[[-6.70 -6.25 -6.58  0.15]
 [-4.79 -4.42 -4.68  1.80]
 [ 2.08  1.67  1.95 -6.48]]
->
[ 0.15 -4.68  1.67]

[[ 0.10  1.55 -5.61]
 [-3.04 -2.11  0.91]]
->
[-5.61 -2.11]

[[ 6.46 -3.19 -2.30 -4.27 -3.60]
 [-2.87  6.25  3.85  2.08 -0.38]
 [ 1.40 -4.40 -2.32 -1.88  0.57]
 [-0.02  0.45  0.24  0.99  1.20]
 [-0.04 -1.00 -0.16 -0.78  0.73]]
->
[-3.60  2.08 -2.32  0.45 -0.04]

[[ 3.86 -2.69  3.56 -3.46]
 [ 2.98  1.74  5.90 -3.47]]
->
[-3.46  5.90]

[[-3.73 -5.42 -4.67  0.07  0.03]
 [-2.64 -3.85 -3.29  0.78  0.52]]
->
[0.03 0.78]

[[-1.86  0.83  4.84  6.47  3.15]
 [ 1.14  0.17 -3.30 -4.87 -0.40]
 [ 1.29 -0.05 -3.32 -3.56  0.86]
 [ 3.98  1.89 -5.08 -6.06  0.92]
 [ 1.45 -0.45  0.07  2.15 -1.67]]
->
[ 3.15 -4.87 -3.32  1.89  1.45]

[[-1.52 -5.25 -0.44 -1.07  1.65]
 [-3.23  0.59  1.85 -3.67 -1.02]]
->
[ 1.65 -3.67]

[[-1.45  1.31 -1.95]
 [-0.77 -2.12 -5.17]]
->
[-1.95 -2.12]
